[[141 112 116 127 134]
 [136 108 130 154 155]
 [136 121 114 116 135]
 [140 104 125 148 146]]
=>
[134 154 114 104]

[[135 137 156 145]
 [110 148 138  99]]
=>
[145 138]

[[112 116 119]
 [122 134 106]
 [147 129 122]]
=>
[119 134 147]

[[155 102 140]
 [143 115 124]
 [135 136  99]]
=>
[140 115 135]

[[145 136 139 119]
 [134 140 133 144]
 [110 115 106 134]
 [117 115 115 124]
 [130 137 116 137]]
=>
[119 133 115 117]

[[155 126 124]
 [129 113 133]]
=>
[124 113]
---
[[128 142 107 121]
 [124 132 136 110]]
=>
[[142 107]
 [132 136]]

[[120 155 111]
 [123 107 131]
 [114 108 131]]
=>
[[155 111]
 [107 131]]

[[110 129 155 139 110]
 [139 144 142 134 112]]
=>
[[129 155]
 [144 142]]

[[141 111 137]
 [126 121 106]]
=>
[[111 137]
 [121 106]]

[[122 154 143 128]
 [114 118 106 117]
 [134 119 144 141]]
=>
[[154 143]
 [118 106]]

[[135 128 130 129 130]
 [129 128 129 128 128]
 [153 132 131 129 128]
 [129 128 129 128 130]
 [128 128 128 129 129]]
=>
[[128 130]
 [128 129]]
---
[[127 129 131 124 129 127 128 127 129 128 128 129 130 128]
 [128 127 130 127 128 128 128 128 130 126 129 128 131 129]
 [152 134 129 121 122 132 130 131 136 113 117 142 125 122]
 [130 124 127 122 128 130 133 129 128 127 129 128 128 128]]
=>
[[152 134 129 121 122 132 130 131 136 113 117 142 125 122]
 [130 124 127 122 128 130 133 129 128 127 129 128 128 128]
 [128 127 130 127 128 128 128 128 130 126 129 128 131 129]
 [127 129 131 124 129 127 128 127 129 128 128 129 130 128]]

[[130 127 128 127 127 158 128 126 128 129 128]
 [129 128 128 127 128 128 128 127 130 128 128]
 [125 130 129 126 129 129 127 132 130 125 128]
 [127 129 128 128 128 128 128 128 129 127 128]]
=>
[[130 127 128 127 127 158 128 126 128 129 128]
 [129 128 128 127 128 128 128 127 130 128 128]
 [127 129 128 128 128 128 128 128 129 127 128]
 [125 130 129 126 129 129 127 132 130 125 128]]

[[125 128 144 132 145]
 [154 128 148 129 125]
 [140 151 134 130 122]
 [132 111 126 101 110]]
=>
[[154 128 148 129 125]
 [140 151 134 130 122]
 [132 111 126 101 110]
 [125 128 144 132 145]]

[[128 122 136 126 130 128 128 125 128 130 123 126]
 [130 136 117 128 131 123 135 122 125 131 127 127]
 [139 127 125 122 149 134 131 115 122 129 115 127]
 [119 127 130 133 129 133 130 133 126 131 130 131]
 [127 135 121 128 124 115 138 120 127 132 126 120]
 [124 137 121 132 116 118 133 131 132 124 135 124]
 [131 121 135 125 136 135 124 126 126 129 122 130]]
=>
[[139 127 125 122 149 134 131 115 122 129 115 127]
 [131 121 135 125 136 135 124 126 126 129 122 130]
 [130 136 117 128 131 123 135 122 125 131 127 127]
 [128 122 136 126 130 128 128 125 128 130 123 126]
 [127 135 121 128 124 115 138 120 127 132 126 120]
 [124 137 121 132 116 118 133 131 132 124 135 124]
 [119 127 130 133 129 133 130 133 126 131 130 131]]

[[127 123 114 107 115 132]
 [135 130 112 124 117 145]]
=>
[[135 130 112 124 117 145]
 [127 123 114 107 115 132]]

[[130 132 127 129 131 129]
 [132 126 126 127 127 127]
 [129 129 129 127 127 128]
 [127 129 130 132 131 130]
 [108 131 127 127  99 142]
 [125 131 129 133 131 127]]
=>
[[132 126 126 127 127 127]
 [130 132 127 129 131 129]
 [129 129 129 127 127 128]
 [127 129 130 132 131 130]
 [125 131 129 133 131 127]
 [108 131 127 127  99 142]]

[[123 143 147 111 130 137 154 141 138]
 [134 118 113 145 126 120 105 118 121]
 [107 110 122 117 127 135 131 117 119]]
=>
[[134 118 113 145 126 120 105 118 121]
 [123 143 147 111 130 137 154 141 138]
 [107 110 122 117 127 135 131 117 119]]

[[138 147 112 121 134]
 [126 150 138 117 120]
 [147 142 141 107 158]
 [120 134 144 112 140]
 [148 145 138 106 152]
 [117 134 146 123 114]
 [134 106 142 128 145]]
=>
[[148 145 138 106 152]
 [147 142 141 107 158]
 [138 147 112 121 134]
 [134 106 142 128 145]
 [126 150 138 117 120]
 [120 134 144 112 140]
 [117 134 146 123 114]]
